Here is a tiny trained network, its code and every weight. The questions are about switching its units off for an input and a target symbol, where a switched-off unit gives its printed mean instead of its output.

import numpy as np


def w(rows, s, z=0):
    codes = np.array(rows[::2]) - 128.0
    scale = np.full(codes.shape[1], s)
    scale[-1] = z or s
    return codes * scale


def norm(h):
    return h / np.sqrt((h * h).mean(-1, keepdims=True) + 1e-5)


def f(y):
    return np.maximum(y, 0)


def softmax(a):
    e = np.exp(a - a.max(-1, keepdims=True))
    return e / e.sum(-1, keepdims=True)


def log_softmax(a):
    a = a - a.max(-1, keepdims=True)
    return a - np.log(np.exp(a).sum(-1, keepdims=True))


def net(x, mask):
    ids = ['Θαβγζηλμξσφω'.index(c) for c in x.split()]
    T = len(ids)
    res = E[ids] + P[:T]
    u = 0
    for l in range(3):
        q, k, v = (norm(res) @ M[l].T for M in (Q, K, V))
        z = softmax(np.where(np.tri(T) > 0, q @ k.T / 3**0.5, -1e9)) @ v
        res = res + np.where(mask[u], z, O[l][:, -1]) @ O[l][:, :-1]
        u += 1
        y = f(norm(res) @ A[l][:, :-1].T + A[l][:, -1])
        res = res + np.where(mask[u : u + 4], y, B[l][:, -1]) @ B[l][:, :-1]
        u += 4
    return log_softmax(norm(res)[-1] @ U[:, :-1].T + U[:, -1])


Q, K, V, O, A, B = {}, {}, {}, {}, {}, {}
E = w([
[204,200,138,197],'Θ',
[134,100,168,94],'α',
[153,178,81,12],'β',
[152,218,49,65],'γ',
[112,126,132,94],'ζ',
[202,154,139,40],'η',
[172,198,105,108],'λ',
[170,212,134,132],'μ',
[126,128,140,88],'ξ',
[136,190,103,2],'σ',
[133,124,148,192],'φ',
[134,118,165,86],'ω',
],0.016)
P = w([
[100,72,112,248],'0',
[140,185,237,142],'1',
[81,160,150,38],'2',
[206,45,135,106],'3',
[124,170,170,148],'4',
[34,153,236,44],'5',
[211,53,129,105],'6',
[123,191,170,163],'7',
[93,140,116,33],'8',
[234,83,106,96],'9',
[114,205,159,175],'10',
[95,135,117,23],'11',
[211,50,112,112],'12',
],0.014)
Q[0] = w([
[254,140,59,81],'0.h0',
[130,100,124,158],'0.h0',
[50,97,116,139],'0.h0',
],0.015)
K[0] = w([
[95,76,57,199],'0.h0',
[144,128,131,128],'0.h0',
[130,149,251,165],'0.h0',
],0.015)
V[0] = w([
[221,81,62,137],'0.h0',
[132,2,133,183],'0.h0',
[97,65,68,68],'0.h0',
],0.0099)
O[0] = w([
[255,236,176,110,210],'0.h0',
[197,187,4,118,189],'0.h0',
[88,241,102,115,5],'0.h0',
],0.0079,0.003)
A[0] = w([
[201,118,183,155,122],'0.n0',
[60,192,112,1,169],'0.n1',
[179,100,95,176,4],'0.n2',
[179,155,182,56,91],'0.n3',
],0.01,0.0041)
B[0] = w([
[75,120,172,44,202],'0.n0',
[57,230,254,26,255],'0.n1',
[133,92,87,57,147],'0.n2',
[48,170,64,211,246],'0.n3',
],0.0094,0.006)
Q[1] = w([
[158,103,110,8],'1.h0',
[40,242,100,158],'1.h0',
[146,132,137,69],'1.h0',
],0.015)
K[1] = w([
[203,91,4,215],'1.h0',
[154,196,152,83],'1.h0',
[154,120,83,136],'1.h0',
],0.015)
V[1] = w([
[24,143,102,19],'1.h0',
[195,92,123,27],'1.h0',
[72,2,113,119],'1.h0',
],0.0092)
O[1] = w([
[2,137,124,185,94],'1.h0',
[87,115,239,18,188],'1.h0',
[66,94,64,36,2],'1.h0',
],0.0094,0.0072)
A[1] = w([
[128,220,60,180,8],'1.n0',
[180,194,166,2,3],'1.n1',
[197,217,176,56,162],'1.n2',
[225,92,93,91,241],'1.n3',
],0.0098,0.002)
B[1] = w([
[80,5,152,194,156],'1.n0',
[54,78,218,151,225],'1.n1',
[115,29,172,242,250],'1.n2',
[117,97,255,58,181],'1.n3',
],0.0098,0.012)
Q[2] = w([
[3,208,111,160],'2.h0',
[124,43,164,136],'2.h0',
[38,251,154,111],'2.h0',
],0.012)
K[2] = w([
[13,215,143,110],'2.h0',
[171,113,49,136],'2.h0',
[16,160,252,157],'2.h0',
],0.013)
V[2] = w([
[242,46,99,81],'2.h0',
[67,38,84,252],'2.h0',
[39,88,25,126],'2.h0',
],0.011)
O[2] = w([
[158,103,18,119,72],'2.h0',
[87,20,180,180,155],'2.h0',
[8,2,216,82,3],'2.h0',
],0.011,0.0082)
A[2] = w([
[220,7,73,137,105],'2.n0',
[67,88,54,106,195],'2.n1',
[146,194,178,85,251],'2.n2',
[41,210,106,31,43],'2.n3',
],0.013,0.0022)
B[2] = w([
[24,183,86,145,213],'2.n0',
[129,79,193,97,139],'2.n1',
[35,129,111,7,255],'2.n2',
[195,182,172,76,152],'2.n3',
],0.013,0.0079)
U = w([
[156,122,86,123,214],'Θ',
[125,97,97,51,132],'α',
[167,176,119,91,119],'β',
[71,183,162,201,62],'γ',
[84,4,122,171,117],'ζ',
[230,69,229,83,89],'η',
[177,114,133,230,176],'λ',
[197,161,143,144,121],'μ',
[114,175,82,85,146],'ξ',
[54,214,146,143,66],'σ',
[50,143,72,170,253],'φ',
[121,178,98,93,126],'ω',
],0.012,0.0058)

Each question gives the input, a string of symbols that net reads in full, and the target symbol t.
The units are the heads (3 rows each of Q, K, V and O) and the neurons (one row each of A and B). Each row of codes is followed by its name. A weight is (code - 128) times the scale printed after its matrix; where a second scale follows, it is the last column's (O, A, B and U).
mask holds one flag per unit, layer by layer, with each layer's heads first. A switched-off unit (its flag False) gives its mean, the last column of its rows in O or B, instead of its output. The means were averaged over made-up inputs and are rounded, as every weight is.
A unit's drop is (log p(t) with every unit on - log p(t) with that unit switched off) / (log p(t) with every unit on - log p(t) with every unit switched off).
The circuit of an input: a set's keep is (log p(t) with only the set's units on - log p(t) with every unit switched off) / (log p(t) with every unit on - log p(t) with every unit switched off). Starting from the 12 units with the biggest drops (on a tie, the unit counted first), units are removed one at a time, each time the one whose removal leaves the highest keep (on an exact tie, the one counted first), for as long as the keep stays at least 0.8.
units of the circuit, in order: the units of the circuit, biggest drop first
unit that matters most: the unit with the biggest drop
k most important neurons: the k neurons with the biggest drops, biggest first
top k neurons in layer l: the k neurons of layer l with the biggest drops, biggest first
input μ λ β γ ζ φ, target ζ: unit that matters most	0.h0
input ξ ξ σ ξ, target φ: 4 most important neurons	(2.n0 0.n1 0.n3 1.n2)
input γ ξ γ λ μ λ λ λ λ λ ζ λ ζ, target λ: units of the circuit, in order	(0.h0 0.n1 1.h0)
input ζ μ λ ω ω ξ γ β λ γ ζ α μ, target ζ: units of the circuit, in order	(2.h0 0.n1 1.h0)
input λ λ σ γ, target η: 4 most important neurons	(0.n3 0.n2 0.n1 1.n1)
input ξ λ ξ ξ λ ζ λ, target φ: units of the circuit, in order	(2.n0 2.h0 0.n1)
input λ ζ μ λ ζ, target ζ: units of the circuit, in order	(0.h0 0.n1)
input ξ σ ζ μ ξ λ γ, target φ: 4 most important neurons	(2.n0 0.n1 0.n3 1.n0)
input ξ ξ α α, target φ: 4 most important neurons	(2.n0 0.n1 0.n3 1.n2)
input λ ζ λ λ σ β λ σ β ζ λ λ φ, target η: units of the circuit, in order	(0.n3 0.n1 1.h0)
input σ ξ λ λ η ζ ω, target σ: units of the circuit, in order	(0.h0 1.n2 1.h0)
input ζ η η μ γ σ Θ λ ζ λ φ λ ζ, target ζ: units of the circuit, in order	(0.n1 1.h0)
input λ μ ω γ λ λ λ λ λ λ ζ ζ Θ, target η: units of the circuit, in order	(0.n3 0.n2 1.h0 0.n1)
input γ ζ η μ γ λ λ γ μ φ λ λ ζ, target λ: unit that matters most	0.h0
input γ λ φ λ λ ζ λ ω ξ λ η β ω, target λ: 2 most important neurons	(0.n0 0.n1)
input β ζ φ λ γ ζ ξ λ λ ζ, target γ: units of the circuit, in order	(0.h0 1.h0)
input σ ζ λ γ γ μ λ φ ω λ α Θ ζ, target σ: 2 most important neurons	(0.n1 1.n2)
input γ λ ξ γ φ ξ φ ξ λ ζ Θ α λ, target λ: units of the circuit, in order	(0.h0 0.n1 1.h0 2.h0)
input ξ λ ζ λ σ ξ ω, target φ: top 2 neurons in layer 2	(2.n0 2.n2)
input ξ ξ γ λ φ μ ζ, target φ: top neuron in layer 2	(2.n0)
input λ β ζ λ λ ξ λ λ λ ζ ζ μ φ, target η: top 3 neurons in layer 0	(0.n3 0.n0 0.n1)
input ζ ζ ξ φ, target ζ: 2 most important neurons	(1.n3 0.n3)
input ζ λ γ α λ γ λ ζ φ λ σ ζ α, target ζ: 3 most important neurons	(1.n1 0.n3 1.n3)
input μ ζ ξ ω ω η ζ, target α: top 2 neurons in layer 0	(0.n1 0.n3)
